[ 45   8  13 -18   0   1 -37   2 -42  44  -7  -5  -8   0   8  38  32  -2
  44 -44   6  -1 -79 -22 -62  12 -11 -22  20  58  83 -44 -43  36  25 -25
 -41  -9 -67 -57   0]	Z_825
[ 34 -18  21 -34   1   1  -8  31  36 -22  40 -45  -9  27  15   7  85 -69
  26 -53  -6 -19 -14  21 -38  -1  26 -69   4  35 -57  71 -36 -16  82  -2
  37 -36 -15 -28 -39]	Z_619
[ 39   6  32 -17   0  -3 -32  10 -26  47  -3   4 -13  18   4  45  47 -28
  46 -50   9  -6 -63 -32 -49  -6  -8 -17  18  52  61 -40 -32  -1  29 -12
 -59  -8 -42 -65   3]	Z_332
[ -3 -32  26 -81 -16  -6 -29  -3 -55  45  52 -47 -39  -1  -3  -3  85 -38
  23 -26 -52  15   0  27  12  56  -4 -21  28   7 -30  15 -38  21  63  -8
   8 -44   4 -32  22]	Z_369
[  5 -37   5 -63  32   0 -11  19 -25  -1  39 -56 -50  26  20  25  92 -66
  23 -36 -38   5  10  36 -22  40  33 -60  -2  24 -56  16 -35  50  66 -24
  41  -7   2  -3   5]	Z_825
[ 32   2  23  -7   0  -5 -47  17 -30  37   3 -19 -35   6  16  29  40 -19
  39 -37  15   3 -63 -31 -37   4 -12  -6   9  56  73 -37 -50  34  24   0
 -35  -2 -44 -68   2]	Z_712
[ 40 -59  -7 -76  -9   6  10 -43 -67   6  34 -52 -61  10 -43 -10  88 -33
  30 -36 -13  12  -1  28 -68  23  79  -9 -17  28  17  10 -31  34  58 -21
   3 -48  -5   6   0]	Z_451
[ 37  26  16  -1   0 -10 -35  -1 -22  42 -20   0 -27  12  22  40  53  -8
  42 -50  27  -4 -61 -30 -48  12  -6 -15  17  41  72 -49 -42  31  31 -20
 -57  -2 -32 -70   9]	Z_369
[ 42  13  26 -25  -5  -7 -40   3 -12  29  -7   2 -20  17  18  34  22  -9
  39 -47  17   0 -85 -20 -44  -2  -7  -8   2  51  80 -21 -58  28  24 -19
 -38  -6 -51 -66  -9]	Z_894
[ 14 -12 -10 -33   1 -24 -14  48   4  26  16 -22 -57   4  16  17  82 -61
  45 -67 -21 -38   3 -11 -61  20   1 -55  17 -20 -31  17 -60  20  47   7
  26 -24  24 -65  14]	Z_395
[ 27 -45  10 -83 -16 -30  25  25 -76  72  33 -13 -28 -14 -20   5  95  -7
  46 -57 -33 -39 -18 -59 -36  26  63 -44  22  28 -42 -25 -87 -23  75  17
  -1 -61  69  -5  23]	Z_332
[ 58  19  34 -19  -5  -6 -29  11 -19  36  -5   6 -19  13  14  35  35  -7
  36 -43  18  -9 -69 -16 -34  -7 -19  -8  23  42  67 -31 -47  12  21  -9
 -36   1 -42 -61  -9]	Z_894
[ 36 -13   9 -43   0  16  29  15 -14  25  18  -7 -38  -2 -11  -1  81 -21
  50 -30   8 -15  -6   7 -29  33  24   6   9  -4 -43  20 -17 -22  71  25
 -20 -48  29   5  13]	Z_332
[ 49  30  18 -21  -3 -11 -38   8 -34  33 -13 -10  -2  12  18  43  35  -5
  32 -34  21   1 -74 -30 -28  -6  -8 -11  16  53  67 -34 -43  24  36  -6
 -37 -16 -48 -62   5]	Z_619
[-24 -10  26 -32  27  41 -26  33  -4  72  -7 -12 -52  17  -6  -2  25 -42
  16 -56 -11  14  -2  31 -34  48  -4 -39  17  26 -34  18 -41  49  68 -32
  18 -41 -20 -40 -17]	Z_451
[-46 -40  28 -34  27  29 -24  -6  -7  11  24 -42 -61  23  24  12  83 -49
   0 -15 -22  19 -21  20  -9  27  10 -23 -18  63 -46 -10 -42  32  67   0
  40 -55 -10  -6  14]	Z_712
[ 13 -31  12 -58  -8  14  11   0 -83  15  18 -29 -24  18   0  10  86 -15
  33 -62 -14 -39 -12 -46 -32  13  20 -35  15  49 -15 -43 -53  11  58  -6
   0 -20  13   4   2]	Z_395
[ 25  10   8   5   4   0 -37   7  -8  23  -2  -4 -31  15  12  42  33 -22
  37 -43  27  -8 -83 -21 -55  10  10 -24  17  43  65 -37 -26  29  31 -14
 -41 -19 -61 -67 -19]	Z_848
[ 30  14  30 -50 -16 -21  21   2 -23  -2   5 -21 -12 -37   6  -1  89 -50
  11 -64  -3 -78  21 -32 -33  13   7 -63  19  -7 -25  34 -50  11  83 -31
  -3 -80  18 -24   1]	Z_451
[ 51  13  29 -26  -3 -13 -38  18 -39  35  -9 -16  -7  22   0  46  44  -4
  28 -37   5  14 -74 -29 -42  -8 -14  -4  20  43  51 -45 -31   4  27  -7
 -38  -4 -51 -58   1]	Z_619
[ -1 -13  37 -22  -5  19  -4  20 -12  26  19 -22 -30  22   4  10  83 -49
   1 -37 -40  -7  -3   1 -42  18 -13 -40  37  -8 -68 -20 -10 -26  51 -40
   6 -46   5  -8 -11]	Z_369
[  8  -8  14 -42 -20   9   4  -6 -83  83  11 -24 -25 -16   1  13  66 -19
  31 -23  24 -20 -20 -11  21  36  57 -20  -3  -1 -17  34 -70  33  55 -12
  21 -72  27 -24   2]	Z_894
[ 32   4  16 -16  -1 -10 -37   8 -22  25   7  -2 -27   3   5  37  36 -10
  37 -40   2   3 -78 -28 -58  13  -1 -14  26  38  69 -56 -30  14  29  -2
 -47 -17 -59 -64  -3]	Z_848
[ 23  14  18   7   8  -2 -37  27  -8  36 -14  -2 -22   2  28  52  29 -24
  37 -48  23   3 -98 -22 -58  16  -6 -21  11  57  72 -38 -34  28  31 -27
 -35  -3 -71 -61  -6]	Z_825
[   3   -5    3  -23  -16  -18   11   10   12    6   17  -11  -22  -18
   19   11   77  -45   26  -42    2  -61  -49  -32  -59    6   19  -74
   29   10  -43   13  -46  -12   92  -10   26 -114    6  -23   -2]	Z_848
[ 82   9   8 -40   0  -9  26   6 -43  10  19 -26   2 -18  -8  -6  81 -11
  50 -46  10 -74  -5 -24 -53   3   5 -61  33  32 -23  46 -42  36  92 -12
   2 -57  13 -30  -8]	Z_825
[-30 -13  50  -8 -11  44   2  59  33  61  15   6 -39   4   1 -12  75 -31
  10 -99 -14  21 -10  13 -51  40  14 -38  21   7 -47  -3 -58 -18  29  -1
  16  -9   4   0 -39]	Z_451
[ 50  23  35  -1   1 -14 -27   9 -14  39 -22  15 -28   1  16  28  32 -17
  25 -58  14  -3 -79 -12 -54   2 -17 -17  24  52  89 -51 -38  10  27 -18
 -40  -5 -58 -60 -11]	Z_451
[ 47  23  30 -22  -4 -19 -25  -3 -43  18  -7   9  -7   8  13  44  37 -11
  41 -46   2  -9 -78 -35 -62  -1 -12  -7  15  45  79 -47 -39  17  41  -2
 -42   3 -50 -71   6]	Z_395
[ 44  21  23   7  -2  -5 -30   0   0  27  -4 -13 -23   9  27  36  52 -15
  35 -49  22 -13 -66 -10 -38  18 -15  -9  19  37  72 -37 -36  20  26 -22
 -56  -1 -38 -60  -2]	Z_369
[-11 -34  30 -58   0  37   4  30  35  14  33 -28 -28   7   3 -42  71 -60
  11 -49 -30 -20  13  43 -36  38  -5 -60  17  -5 -68  41 -66  -2  59 -29
  40 -56 -23   6 -30]	Z_894
[ 15   7  28 -16  -4  10  25  35  -2  -2   2   6 -41  -1  -7  22 105 -35
  25 -79 -16 -15 -32  -4 -79   8  11 -49  15  20 -35 -36 -51 -89  59  11
  23 -45  20  27  10]	Z_451
[ 44  23  35  -2  10 -10 -33  20 -21  27   5 -14 -23   5  10  31  43 -22
  39 -43   3 -17 -66 -35 -48   2 -19 -10  15  41  63 -41 -52   5  40  -3
 -44 -15 -26 -66  12]	Z_712
[ 38   8  34   0   4   1 -44  25 -15  41   2 -15 -26   5   7  34  39 -23
  40 -44  19 -12 -54 -34 -45   1 -22 -11  23  46  62 -33 -47  16  28   1
 -39  -8 -38 -77  -5]	Z_712
[  7  -8  24 -20  19   3   3  41  32  13  14 -24 -44  41 -18   4  66 -39
  37 -62   3 -44 -25   1   0  20  10 -47  12  -2 -75  35 -51 -35  69  -8
  18 -49  29 -20  -2]	Z_894
[ 43  20  19 -12  -2 -15 -28   6 -33  16 -12   5 -15  12  12  35  31  -8
  47 -55  12 -10 -80 -36 -70  -3 -13 -15  14  55  83 -48 -45  26  33  -7
 -37   7 -52 -72   1]	Z_395
[ 28  14  24 -60  34 -17   4  36 -32 -11  16 -22 -32  34 -44 -11  79 -43
  27 -42 -52 -23  -4  10 -38  30  12 -74  23  -1 -72  23 -32   9  85 -26
  10 -32  -8 -29   4]	Z_825
[ 39  11  30 -15   9  -4 -38  12  -3  27  -6  -1 -29  25  12  45  19 -14
  42 -44  22  -4 -86 -13 -34   5  -9  -6  11  55  69 -36 -48   4  36 -17
 -39  -5 -53 -63   1]	Z_894
[ 26   6  20  -8   6   1 -40   2 -20  29   4  -9 -20   3  14  42  36 -24
  37 -38  15  -7 -71 -22 -51  14  -5 -20  27  38  69 -51 -23  21  31 -13
 -45 -22 -62 -66  -9]	Z_848
[ 30  11  15   0   3 -11 -30   5 -26  32  -2   2 -19   2  12  38  40 -13
  43 -45  26 -14 -80 -42 -49   0   6 -28  28  53  62 -52 -29  17  45  -8
 -46 -26 -48 -65  -1]	Z_848
[ 39  14  37  18  -1 -14 -40  22 -14  40   6 -20 -20   9  25  42  42 -17
  42 -47  28  -8 -83 -32 -40  -6 -21 -17  17  65  65 -30 -51  20  30  -7
 -23  -3 -35 -71  -4]	Z_712
[ 52  13  15 -17  -3 -10 -43   7 -12  23 -18   3 -30  21  16  30  27 -14
  43 -48  24  -9 -81 -16 -45 -11 -13 -15  13  50  77 -38 -51  13   9 -21
 -35   1 -49 -63 -12]	Z_894
[ 51  24  19 -30   3 -13 -33   6 -37  24 -13 -13 -10  21  14  41  34  -9
  25 -31  18 -12 -70 -30 -31   0  -6 -16  22  52  62 -45 -37  21  37  -9
 -34 -17 -51 -65 -10]	Z_619
[ 41   6  31 -21  -1 -16 -34  23 -23  46   2  -1 -22   4  11  44  43 -33
  51 -51   5  -8 -76 -26 -58   0 -14 -23  32  60  63 -57 -39 -17  29 -12
 -46 -11 -41 -67   9]	Z_332
[ -8 -20  30 -41  24  33   3  30 -51  32  37 -38 -38  21  -7  -4  71 -62
  27 -46 -32 -23  -7  -1  -5  19  23 -39  11  48 -88  11 -18 -26  81 -19
  18 -60  51   4   3]	Z_332
[ 38  11  28 -28  -6 -12 -49   5 -22  37  -5  -1 -26  12  11  36  33 -16
  41 -46   9   7 -71 -11 -34  -3 -14  -9  17  39  70 -40 -50  11  12 -20
 -35  -2 -43 -65   9]	Z_894
[-17   9  14 -55 -13  24 -13  33   6  19  30  -6 -53  33   3  42  62 -49
  27 -45 -11   6 -12  40  16  58  42 -29   4 -24 -51  38 -66 -17  52  10
  22 -31  12  -9  -6]	Z_894
[ 34  14  45   3   7  -9 -38  18 -18  42  -2  -7 -22   3  24  39  51 -18
  37 -45  18  -6 -75 -33 -54   0 -25 -13  21  62  63 -54 -49  11  36   3
 -28  -7 -35 -72   1]	Z_712
[-23 -21  26 -27  -3  46 -21  23 -12  33  23 -28 -15  12   1  37  94 -38
  42 -74   0  16  -4   8 -43  37  29 -59   9  32 -53   8 -50   5  46 -22
  19 -16  -8  -7 -10]	Z_825
[ 13 -41  32 -66   3  11 -15  14 -29  36   9 -31 -33  -8   4 -18  88 -47
   6 -25 -20   0   9  34   8  27   5 -22  -2  -7 -53  43 -46  31  32 -12
  26 -30  -9  -8 -21]	Z_894
[ 15 -26  -8 -19 -13  17   8  23  34   6  33 -46 -52   4  -5 -15  61 -46
  52 -43  -3 -32 -10  13 -69  19 -14 -43  18  10 -48  39 -26  -1  60 -40
  14 -82 -16 -25   3]	Z_332
[ 33   9  40 -43  -9 -10  41  60   7  23  24  24 -23   9 -19  10  84   2
  37 -53 -10  -8 -60  10  -3  52  46 -17  -3 -17 -44  40 -89 -82  73  68
  17 -22  23  15 -15]	Z_894
[ 37  25  25  -2  -6  -1 -37   4  -4  40 -14   6 -18   1  21  35  51  -5
  41 -54  25  -6 -59 -31 -56  11 -18 -15  25  39  77 -47 -48  17  23  -6
 -55  -7 -34 -71  -1]	Z_369
[ 18  -1  38 -77   2  25   5  45 -45  35  51 -23 -40  -3 -43  57  69 -36
  53 -37 -15 -14 -37 -12 -34  49   5  -5  25  22  -2  17 -55 -63  93  63
  -9 -77   9 -25  27]	Z_332
[ 21   7  13  -7   3  -8 -36   1 -31  31   6  -4 -26   6  11  50  29 -17
  34 -38  10 -10 -81 -30 -60   9  -1 -17  28  52  68 -64 -19  15  40 -15
 -46 -18 -55 -69   2]	Z_848
[   4  -26    1  -63   -8  -24    4  -23  -48   -9   31  -54  -36  -16
  -15    4   73  -26   29    2   -7  -26   15  -30   -2   35   31  -50
   20  -29  -37    9  -28   37   70  -22   20 -107  -16  -28   20]	Z_848
[-12   5  25 -41  20  19   6  58 -30  25  17  17 -43  10   8   1  74 -49
  10 -45 -32 -20  11 -37 -36  24  26 -67  48   7 -69 -42 -27 -19  80  19
   8 -38  16 -16 -17]	Z_848
[ 18  15  46 -35 -15 -18  35  47  21  17  36  18 -33  30  21  32  72 -34
  21 -43 -21 -23 -42 -16 -41  18 -10 -34  33  20 -59  21 -16 -17 106   8
  -1 -38 -11 -29 -10]	Z_332
[ -2 -16  10 -61  -5 -20  -9  27  24   6  14 -24 -31   3  40 -24  35 -34
  -8 -19 -16 -25 -30  -8 -21  13  -1 -50  22  27 -55  21 -39  37  64  -1
  61 -74   2 -38 -41]	Z_619
[ 21   2  40  13 -13  31  11  28  35  47  41  -4 -13  15  27  17  42 -34
  13 -81 -17 -37 -49  20 -20  14  -1 -44  34  43 -36  26 -43 -44  70 -13
  23 -50  28   1 -31]	Z_451
[ 31  21  24   8  -1   0 -37   9   6  36 -11   3 -23  15  25  33  50 -20
  36 -60  20  -4 -63 -23 -65   7 -16 -18  20  44  69 -47 -35  17  29 -24
 -60   5 -41 -70  -3]	Z_369
[ 33   9   7  -8   6   0 -32  -6 -28  27  -4   1 -20   2   1  27  40 -13
  46 -39  18  -7 -74 -32 -66   6  13 -22  14  43  75 -49 -34  19  41  -8
 -52 -31 -59 -62   1]	Z_848
[ 32  20  25  -8   7   2 -32   1 -25  14 -10  -2 -15  21   3  36  31 -23
  40 -56   6  -7 -82 -16 -78   0 -10  -9   7  50  77 -42 -40  24  30 -16
 -42   4 -54 -68  -2]	Z_395
[  8 -25   1 -86 -12 -14  -3  30 -16  28  12   0 -46  -3 -22 -19 102 -39
  33 -61 -20 -21 -10  -6 -80  36  18 -56  35  -3 -10 -13 -58  15  47  19
   2 -30 -11 -30  -8]	Z_825
[ 45  26  22  -3  -4 -14 -32  10  -8  34 -27  14 -31   4  20  34  27 -25
  28 -62  15  -5 -81 -20 -64  -4 -21 -17  18  44  97 -44 -38  17  30 -28
 -47 -15 -63 -62  -1]	Z_451
[ 49  22  17 -24   0 -21 -36  14 -37  29 -20 -14 -12   8  13  40  42  -7
  37 -34  25   2 -81 -30 -40   1  -4 -11  13  46  64 -43 -41  12  35  -4
 -29 -17 -50 -65   0]	Z_619
[ 25 -20  13 -32 -34  -9 -16 -17  18  -7  27 -39 -11 -11  45 -12 105 -13
  33 -65  -2 -35   5 -24 -12   4 -20 -50   8  17 -19  33 -56  26  25  -5
  16 -46  28 -24 -12]	Z_369
[ 54  13  14 -26   8 -14 -33  21 -24  24 -17 -12 -17  17  -1  30  40 -11
  34 -38  11  -3 -76 -30 -59  -7 -10 -14  19  50  62 -49 -41   2  38  -4
 -40 -17 -56 -60   5]	Z_619
[  8 -21 -18 -19  17  22 -18  72  12  20  34 -40 -66 -14   6  26  80 -56
  61 -55 -19  16   1  27 -42  56  22 -44   8   2 -39  20 -54 -11  56   1
  17 -16 -11 -16  33]	Z_825
[ 54  26  32 -11   0 -17 -25   9 -34  31 -17   9 -26   2  19  24  34 -21
  30 -64   2  -9 -80 -27 -60  -7 -16 -19  23  59  84 -59 -32   5  41 -30
 -45 -11 -43 -52   0]	Z_451
[ 45  14  36 -31  -9 -14 -39  14 -20  41 -12   8 -18  10   7  35  33 -10
  37 -46  18   1 -72 -15 -42  -3 -17 -17  25  42  67 -34 -58  20  18 -16
 -33   2 -55 -68  -9]	Z_894
[  4 -56   3 -40  -3 -10  -7  39 -15  38  22 -38 -42   1  28 -25  82 -56
  46 -50   0 -13  13   8  24  20  31 -78  19  33 -77  26 -61  -1  67 -32
  47 -23   1  -3   0]	Z_894
[ 36  20  33  -2  -5 -18 -20  22 -10  17  -3   4  -7  11  24  39  29 -23
  40 -58   7  -9 -83 -29 -71   2 -16 -21  17  44  72 -36 -43  21  43 -18
 -36  12 -67 -68  -6]	Z_395
[ 53  18  23 -20   4 -18 -39  15   4  22 -21  15 -30  22   8  28  38 -10
  46 -54  20  -2 -76 -14 -57  -8 -13 -11   8  40  65 -27 -50  13  24  -9
 -43   8 -47 -71  -4]	Z_894
[ 33  -1  22 -25  12  -1 -30  19 -23  51   2  -5 -29   9   9  36  36 -27
  46 -47  -2  -9 -64 -18 -59  15  -6 -21  20  59  63 -57 -50   4  29 -18
 -48 -12 -39 -59  10]	Z_332
